Input:
[[123 141 121 124 125]
 [141 148 126 135 131]
 [153 128 130 112 136]]
Output: 112

Input:
[[103 138 126 128]
 [107 124 129 128]
 [156 149 130 128]]
Output: 130

Input:
[[134 144 139 130 153 156 140]
 [152 148 112 139 128 113 130]
 [133 144 107 143 148 112 144]]
Output: 112

Input:
[[141 146 137 118 140]
 [138 157 137 115 155]
 [146 137 138 127 130]]
Output: 127

Input:
[[129 133 118 144 129 103]
 [127 139 123 135 134 124]
 [124 128 134 115 140 137]]
Output: 140

Input:
[[113 112 139 136 102 134 151]
 [156 106 121 131 109 127 121]
 [130 126 140 132 142 112 130]]
Output: 112
---
[[119 122 150 130 123 120 119]
 [128 143 105 122 141 137 136]
 [128 113 139 137 132 131 128]] -> 150, 143

[156 144 134 146] -> 156, 146

[103 114 130 126] -> 130, 126

[[119 125 128 137]
 [124 125 137 149]
 [123 119 120 140]] -> 149, 140

[[125 116 129 127 126]
 [130 104 125 129 132]] -> 132, 130

[[134 100 126 127 112 114]
 [128 130 116 113 125 137]] -> 137, 134

[136 140 107 153 120] -> 153, 140

[121 135 152 154 122] -> 154, 152

[125 122 145 149 120] -> 149, 145

[103 124 145 122] -> 145, 124
---
157  129  130  153
131  130  127  126
-> 130

125  141  124  132
130  150  143  148
-> 150

115  131  143  156
130  137  130  141
-> 137

116  118  119  135
 99  102  156  107
-> 102

110  104  133  138
144  105  127  146
-> 105

127  111  143  131
125  139  104  119
-> 139
---
[[131 102 130 120]
 [142 110 138 134]
 [136 120 109 140]] -> 130

[[117 126 121 100 131]
 [120 127 127 110 127]] -> 100

[126 117 157 116] -> 157

[134 122 136 155 122 128 117] -> 128

[131 109 156 117 139] -> 117

[128 105 130 110 115 134 122] -> 134

[139 125 146 151 140] -> 151
---
[120 140 102 112 142] value 120, 142

[[150 145 117 156 135]
 [113 146 130 133 145]
 [101 149 145 145 105]] value 150, 105

[136 117 101 128 156 122 125] value 136, 125

[[138 142 133 106]
 [122 118 115 139]
 [125 124 125 134]] value 138, 134

[129 106 132 148 102] value 129, 102

[125 103 112 118 141 130 125] value 125, 125

[146 101 135 116 105 143 139] value 146, 139

[[143 117 132 105 112]
 [140 105 127 137 122]
 [135 102 151 125 127]] value 143, 127

[137 119 145 106 158 134] value 137, 134

[[126 106 125 158 129 125]
 [115 135 128 127 128 142]] value 126, 142
---
array([[119, 130, 118, 123, 114],
       [158, 118, 139, 137, 118],
       [143, 127, 144, 147, 145]]) Out: 114, 143

array([150, 138, 135, 126, 124, 137, 108]) Out: 108, 150

array([135, 119, 146, 138, 109, 104]) Out: 104, 135

array([108, 144, 136, 111, 115, 102]) Out: 102, 108

array([146, 112, 116, 151]) Out: 151, 146

array([123, 125, 127, 137, 153, 130]) Out: 130, 123
---
array([[128, 135, 151, 151, 153, 101, 142],
       [125, 122, 112, 111, 109, 149, 121]]) Out: 128, 121

array([154, 145, 138, 120, 131, 130, 132]) Out: 154, 132

array([131, 107, 105, 100, 113, 117, 128]) Out: 131, 128

array([149, 158, 138, 143, 122]) Out: 149, 122

array([120, 126, 150, 140, 106, 116]) Out: 120, 116

array([137, 135, 107, 123, 105, 158]) Out: 137, 158
---
[[136 122 146 135 141 117]
 [132 130 150 139 132 131]] gives 150

[137 138 114 155 128 140] gives 114

[[155 132 143 135 100 123]
 [128 141 144 138 139 118]] gives 144

[[132 139 143 139 115 135]
 [119 123 112 105 151 106]] gives 112

[148 127 104 125 131 111] gives 104

[141 117 137 121 154 139] gives 137

[119 156 109 124 138 136] gives 109

[120 101 139 147 119 141] gives 139

[[118 145 147 149 123 148]
 [139 124 122 122 136 119]
 [126 108 115 105 126 106]] gives 115
